[[127 126 124 128 126 127 130 127]
 [115 125 129 125 109 111 146 122]
 [141 131 129 130 148 145 109 132]
 [138 133 129 132 141 141 116 136]
 [132 128 132 126 137 133 118 124]
 [133 126 124 128 136 134 120 126]
 [113 125 129 125 106 109 149 123]
 [120 126 133 124 119 118 135 121]
 [134 130 132 128 137 135 119 129]
 [128 126 134 124 132 126 123 119]]
:
[[127 122 132 136 124 126 123 121 129 119]
 [130 146 109 116 118 120 149 135 119 123]
 [127 111 145 141 133 134 109 118 135 126]
 [126 109 148 141 137 136 106 119 137 132]
 [128 125 130 132 126 128 125 124 128 124]
 [124 129 129 129 132 124 129 133 132 134]
 [126 125 131 133 128 126 125 126 130 126]
 [127 115 141 138 132 133 113 120 134 128]]

[[128 153 131]
 [143 127 138]
 [119 123 132]
 [111 120 117]
 [127 112 124]
 [121 136 119]
 [133 119 128]]
:
[[131 138 132 117 124 119 128]
 [153 127 123 120 112 136 119]
 [128 143 119 111 127 121 133]]

[[149 101 145 123  98 105 158 146 130]
 [127 131 133 132 111 113 155 141 108]]
:
[[130 108]
 [146 141]
 [158 155]
 [105 113]
 [ 98 111]
 [123 132]
 [145 133]
 [101 131]
 [149 127]]

[[152 131]
 [137 104]
 [131 112]]
:
[[131 104 112]
 [152 137 131]]

[[134 119 137 120 130 137]
 [134 129 126 144 112 104]
 [116 128 122 131 130 127]
 [131 124 131 129 126 127]
 [106 126 118 133 131 128]
 [131 121 132 134 119 119]
 [110 129 118 128 134 131]
 [129 142 122 124 134 131]
 [132 119 135 127 126 127]
 [134 114 142 117 132 141]
 [141 132 133 119 130 135]]
:
[[137 104 127 127 128 119 131 131 127 141 135]
 [130 112 130 126 131 119 134 134 126 132 130]
 [120 144 131 129 133 134 128 124 127 117 119]
 [137 126 122 131 118 132 118 122 135 142 133]
 [119 129 128 124 126 121 129 142 119 114 132]
 [134 134 116 131 106 131 110 129 132 134 141]]

[[115 111 138 115 124 123 119 105 113 121 151 116]
 [122 125 150 125 124 134 143 105 124 122 157 124]
 [122 125 150 125 124 133 142 104 123 121 157 124]]
:
[[116 124 124]
 [151 157 157]
 [121 122 121]
 [113 124 123]
 [105 105 104]
 [119 143 142]
 [123 134 133]
 [124 124 124]
 [115 125 125]
 [138 150 150]
 [111 125 125]
 [115 122 122]]

[[124 120 141]
 [131 109 127]
 [134 128 139]
 [146 107 117]
 [156 114 106]]
:
[[141 127 139 117 106]
 [120 109 128 107 114]
 [124 131 134 146 156]]

[[129 126 110 126 110 119 138 127 132 119]
 [125 112 133 137 142 133 130 126 133 133]
 [131 129 143 133 142 138 117 130 123 138]
 [125 129 108 122 107 119 138 126 130 119]
 [138 139 144 119 143 120 126 128 136 120]]
:
[[119 133 138 119 120]
 [132 133 123 130 136]
 [127 126 130 126 128]
 [138 130 117 138 126]
 [119 133 138 119 120]
 [110 142 142 107 143]
 [126 137 133 122 119]
 [110 133 143 108 144]
 [126 112 129 129 139]
 [129 125 131 125 138]]

[[146 119 125]
 [126 107 133]
 [135 121 137]
 [150 138 129]
 [126 131 119]
 [138 121 116]
 [126 140 129]
 [116 130 130]
 [127 121 135]
 [140 124 124]]
:
[[125 133 137 129 119 116 129 130 135 124]
 [119 107 121 138 131 121 140 130 121 124]
 [146 126 135 150 126 138 126 116 127 140]]
---
[[116 135 115 113 130]
 [122 121 143 121 129]
 [117 123 143 116 129]
 [148 128 124 151 126]]
:
[[122 121 143]
 [117 123 143]]

[[131 132 133 123]
 [137 122 129 114]
 [149 120 134 102]]
:
[[137 122 129]
 [149 120 134]]

[[124 128 120 128 104]
 [113 130 128 126 128]
 [121 127 118 127 107]
 [118 129 132 126 153]
 [126 128 124 128 106]]
:
[[113 130 128]
 [121 127 118]]

[[122 138 126]
 [149 120 122]
 [145 134 156]]
:
[[149 120 122]
 [145 134 156]]

[[113 135 140]
 [135 140 134]
 [133 103 132]
 [125 122 115]
 [134 125 112]]
:
[[135 140 134]
 [133 103 132]]

[[115 129 106]
 [145 122 123]
 [150 131 123]
 [143 128 129]]
:
[[145 122 123]
 [150 131 123]]

[[124 105 145]
 [147 132 142]
 [104 134 126]]
:
[[147 132 142]
 [104 134 126]]

[[128 117 153]
 [151 158 120]
 [129 148 115]
 [108 120 154]
 [107 142 119]]
:
[[151 158 120]
 [129 148 115]]

[[125 127 128 127]
 [156 126 129 133]
 [113 126 128 125]
 [153 126 129 133]]
:
[[156 126 129]
 [113 126 128]]
